Here is a tiny trained network, its code and every weight. The questions are about switching its units off for an input and a class, where a switched-off unit gives its printed mean instead of its output.

import numpy as np


def w(rows, s, z=0):
    codes = np.array(rows[::2]) - 128.0
    scale = np.full(codes.shape[1], s)
    scale[-1] = z or s
    return codes * scale


def norm(h):
    return h / np.sqrt((h * h).mean(-1, keepdims=True) + 1e-5)


def f(y):
    return np.maximum(y, 0)


def log_softmax(a):
    a = a - a.max(-1, keepdims=True)
    return a - np.log(np.exp(a).sum(-1, keepdims=True))


def net(x, mask):
    res = np.array(x, float).reshape(1, 2) / 4 @ E
    u = 0
    for l in range(4):
        y = f(norm(res) @ A[l][:, :-1].T + A[l][:, -1])
        res = res + np.where(mask[u : u + 7], y, B[l][:, -1]) @ B[l][:, :-1]
        u += 7
    return log_softmax(norm(res)[-1] @ U[:, :-1].T + U[:, -1])


A, B = {}, {}
E = w([
[54,204,185],'x0',
[2,137,83],'x1',
],0.0089)
A[0] = w([
[60,127,108,164],'L0N1',
[110,133,142,115],'L0N2',
[76,54,32,57],'L0N3',
[168,9,81,107],'L0N4',
[196,191,155,4],'L0N5',
[97,77,33,171],'L0N6',
[96,113,140,165],'L0N7',
],0.012,0.0021)
B[0] = w([
[204,216,74,217],'L0N1',
[157,90,77,149],'L0N2',
[161,89,169,242],'L0N3',
[241,45,77,254],'L0N4',
[84,130,162,185],'L0N5',
[147,2,80,241],'L0N6',
[179,125,90,165],'L0N7',
],0.0065)
A[1] = w([
[88,29,87,253],'L1N1',
[125,137,169,28],'L1N2',
[201,61,179,97],'L1N3',
[124,117,157,66],'L1N4',
[121,110,133,130],'L1N5',
[9,58,155,151],'L1N6',
[144,141,201,136],'L1N7',
],0.012,0.0029)
B[1] = w([
[186,83,171,248],'L1N1',
[89,155,180,142],'L1N2',
[131,90,80,255],'L1N3',
[143,254,195,133],'L1N4',
[92,126,145,137],'L1N5',
[189,122,158,149],'L1N6',
[125,65,142,178],'L1N7',
],0.0093,0.0067)
A[2] = w([
[150,163,120,68],'L2N1',
[126,83,250,87],'L2N2',
[80,100,122,132],'L2N3',
[93,205,188,37],'L2N4',
[131,230,105,136],'L2N5',
[141,128,110,107],'L2N6',
[141,142,167,2],'L2N7',
],0.013,0.002)
B[2] = w([
[141,142,161,146],'L2N1',
[10,142,171,252],'L2N2',
[178,223,35,138],'L2N3',
[191,50,115,255],'L2N4',
[222,253,173,240],'L2N5',
[209,78,171,167],'L2N6',
[70,207,199,157],'L2N7',
],0.0052,0.0039)
A[3] = w([
[163,235,151,147],'L3N1',
[176,93,97,145],'L3N2',
[167,101,210,180],'L3N3',
[211,214,159,59],'L3N4',
[177,113,83,53],'L3N5',
[164,184,106,141],'L3N6',
[146,115,12,253],'L3N7',
],0.011,0.0033)
B[3] = w([
[127,109,74,209],'L3N1',
[183,73,100,238],'L3N2',
[3,142,59,228],'L3N3',
[138,236,30,188],'L3N4',
[129,135,183,194],'L3N5',
[122,122,44,170],'L3N6',
[187,126,184,254],'L3N7',
],0.0073,0.0066)
U = w([
[65,98,137,83],'0',
[128,176,182,35],'1',
[5,154,239,200],'2',
[99,152,138,26],'3',
[229,36,130,201],'4',
[106,156,148,9],'5',
[144,251,43,200],'6',
[114,153,159,37],'7',
],0.018,0.013)

Each question gives the input, the list of numbers given to net, and the class t.
The units are the neurons (one row each of A and B). Each row of codes is followed by its name. A weight is (code - 128) times the scale printed after its matrix; where a second scale follows, it is the last column's (A, B and U).
mask holds one flag per neuron, layer by layer. A switched-off neuron (its flag False) gives its mean, the last column of its row in B, instead of its output. The means were averaged over made-up inputs and are rounded, as every weight is.
A unit's drop is (log p(t) with every unit on - log p(t) with that unit switched off) / (log p(t) with every unit on - log p(t) with every unit switched off).
unit that matters most: the unit with the biggest drop
top k neurons: the k neurons with the biggest drops, biggest first
top k neurons in layer l: the k neurons of layer l with the biggest drops, biggest first
drop of u: that unit's drop, to one decimal
input [1,-1], class 2: unit that matters most => L0N4
input [1,-6], class 0: top 2 neurons => (L0N4; L0N5)
input [2,-6], class 2: top 2 neurons => (L0N4; L0N6)
input [0,0], class 0: top 2 neurons => (L0N1; L0N4)
input [7,-2], class 2: top 3 neurons => (L1N7; L0N1; L2N2)
input [2,-8], class 2: top 2 neurons => (L0N4; L0N6)
input [1,0], class 6: top 2 neurons => (L0N6; L0N4)
input [4,-1], class 2: top 2 neurons in layer 0 => (L0N1; L0N4)
input [3,6], class 6: top 2 neurons => (L0N1; L0N4)
input [8,-2], class 2: drop of L3N7 => 0.0
input [8,-3], class 2: drop of L1N7 => 0.1
input [6,-1], class 6: drop of L1N1 => 1.0
input [3,5], class 6: drop of L0N1 => 2.1
